Below is a small trained network, with its code and all its weights. Each question gives an input and a target symbol and asks what happens when units are switched off, that is, made to give their printed mean instead of their output.

import numpy as np


def w(rows, s, z=0):
    codes = np.array(rows[::2]) - 128.0
    scale = np.full(codes.shape[1], s)
    scale[-1] = z or s
    return codes * scale


def f(y):
    return np.maximum(y, 0)


def softmax(a):
    e = np.exp(a - a.max(-1, keepdims=True))
    return e / e.sum(-1, keepdims=True)


def log_softmax(a):
    a = a - a.max(-1, keepdims=True)
    return a - np.log(np.exp(a).sum(-1, keepdims=True))


def net(x, mask):
    ids = ['αδζξπψ'.index(c) for c in x.split()]
    T = len(ids)
    res = E[ids] + P[:T]
    u = 0
    for l in range(2):
        q, k, v = (res @ M[l].T for M in (Q, K, V))
        z = softmax(np.where(np.tri(T) > 0, q @ k.T / 2**0.5, -1e9)) @ v
        res = res + np.where(mask[u], z, O[l][:, -1]) @ O[l][:, :-1]
        u += 1
        y = f(res @ A[l][:, :-1].T + A[l][:, -1])
        res = res + np.where(mask[u : u + 4], y, B[l][:, -1]) @ B[l][:, :-1]
        u += 4
    return log_softmax(res[-1] @ U[:, :-1].T + U[:, -1])


Q, K, V, O, A, B = {}, {}, {}, {}, {}, {}
E = w([
[51,98,96,145,235],'α',
[44,89,112,57,2],'δ',
[102,182,101,75,156],'ζ',
[105,201,215,137,138],'ξ',
[111,74,179,74,168],'π',
[167,132,105,128,136],'ψ',
],0.0072)
P = w([
[84,227,92,29,161],'0',
[141,207,102,78,75],'1',
[154,187,100,111,54],'2',
[87,86,157,100,251],'3',
[122,45,152,148,233],'4',
[138,34,151,177,219],'5',
[140,47,147,205,202],'6',
],0.0021)
Q[0] = w([
[172,140,93,141,46],'L0H1',
[5,48,94,89,107],'L0H1',
],0.015)
K[0] = w([
[213,95,97,165,68],'L0H1',
[2,71,151,158,63],'L0H1',
],0.014)
V[0] = w([
[199,124,111,166,133],'L0H1',
[7,141,160,72,141],'L0H1',
],0.014)
O[0] = w([
[192,126,117,213,86,53],'L0H1',
[32,137,113,3,209,255],'L0H1',
],0.0065,0.0037)
A[0] = w([
[171,154,60,106,184,254],'L0N1',
[135,114,138,199,17,117],'L0N2',
[154,57,116,247,158,116],'L0N3',
[119,246,218,155,144,130],'L0N4',
],0.015,0.0024)
B[0] = w([
[209,176,95,154,187,253],'L0N1',
[76,86,173,27,211,137],'L0N2',
[91,79,35,253,121,149],'L0N3',
[68,204,227,184,134,166],'L0N4',
],0.014,0.0052)
Q[1] = w([
[133,105,121,88,167],'L1H1',
[253,84,135,205,69],'L1H1',
],0.022)
K[1] = w([
[148,76,179,151,100],'L1H1',
[237,251,57,164,40],'L1H1',
],0.025)
V[1] = w([
[34,3,197,148,192],'L1H1',
[141,122,82,131,114],'L1H1',
],0.0053)
O[1] = w([
[100,253,83,132,134,2],'L1H1',
[112,138,148,116,136,41],'L1H1',
],0.0043,0.00086)
A[1] = w([
[189,48,209,61,159,254],'L1N1',
[224,104,112,138,32,164],'L1N2',
[222,224,98,82,65,149],'L1N3',
[119,119,53,201,2,64],'L1N4',
],0.016,0.0015)
B[1] = w([
[192,92,211,81,122,253],'L1N1',
[70,167,55,160,151,194],'L1N2',
[148,212,103,103,44,227],'L1N3',
[155,64,171,200,5,161],'L1N4',
],0.02,0.0044)
U = w([
[157,184,97,115,80,20],'α',
[85,164,194,175,130,4],'δ',
[19,71,89,49,64,218],'ζ',
[123,96,130,164,91,98],'ξ',
[203,90,199,101,129,161],'π',
[143,122,48,190,253,239],'ψ',
],0.006,0.0025)

Each question gives the input, a string of symbols that net reads in full, and the target symbol t.
The units are the heads (2 rows each of Q, K, V and O) and the neurons (one row each of A and B). Each row of codes is followed by its name. A weight is (code - 128) times the scale printed after its matrix; where a second scale follows, it is the last column's (O, A, B and U).
mask holds one flag per unit, layer by layer, with each layer's heads first. A switched-off unit (its flag False) gives its mean, the last column of its rows in O or B, instead of its output. The means were averaged over made-up inputs and are rounded, as every weight is.
A unit's drop is (log p(t) with every unit on - log p(t) with that unit switched off) / (log p(t) with every unit on - log p(t) with every unit switched off).
The circuit of an input: a set's keep is (log p(t) with only the set's units on - log p(t) with every unit switched off) / (log p(t) with every unit on - log p(t) with every unit switched off). Starting from all 10 units, units are removed one at a time, each time the one whose removal leaves the highest keep (on an exact tie, the one counted first), for as long as the keep stays at least 0.8.
circuit, biggest first: the units of the circuit, biggest drop first
k most important neurons: the k neurons with the biggest drops, biggest first
top k neurons in layer l: the k neurons of layer l with the biggest drops, biggest first
drop of u: that unit's drop, to one decimal
input ξ ζ ψ, target α: circuit, biggest first	L1N3, L0N1
input ζ δ ζ ψ, target α: 3 most important neurons	L0N1, L1N3, L0N3
input α ψ ψ, target π: most important neuron	L0N2
input ψ ψ ζ, target α: 2 most important neurons	L1N3, L0N2
input ψ ψ ψ ξ ξ π ψ, target ξ: 2 most important neurons	L1N4, L0N3
input ψ α ζ, target α: 2 most important neurons	L1N3, L0N1
input π ζ α ψ α ψ ψ, target ψ: top 3 neurons in layer 0	L0N3, L0N1, L0N4
input ψ δ ξ π ψ ξ, target δ: top 2 neurons in layer 0	L0N4, L0N1
input ψ π δ ξ α ψ, target π: drop of L0H1	1.4
input α ψ α ψ ψ, target ψ: drop of L1H1	0.2
input ψ π ψ ψ ψ, target ξ: drop of L0H1	1.3
input ψ π π ξ, target δ: drop of L0N4	0.9
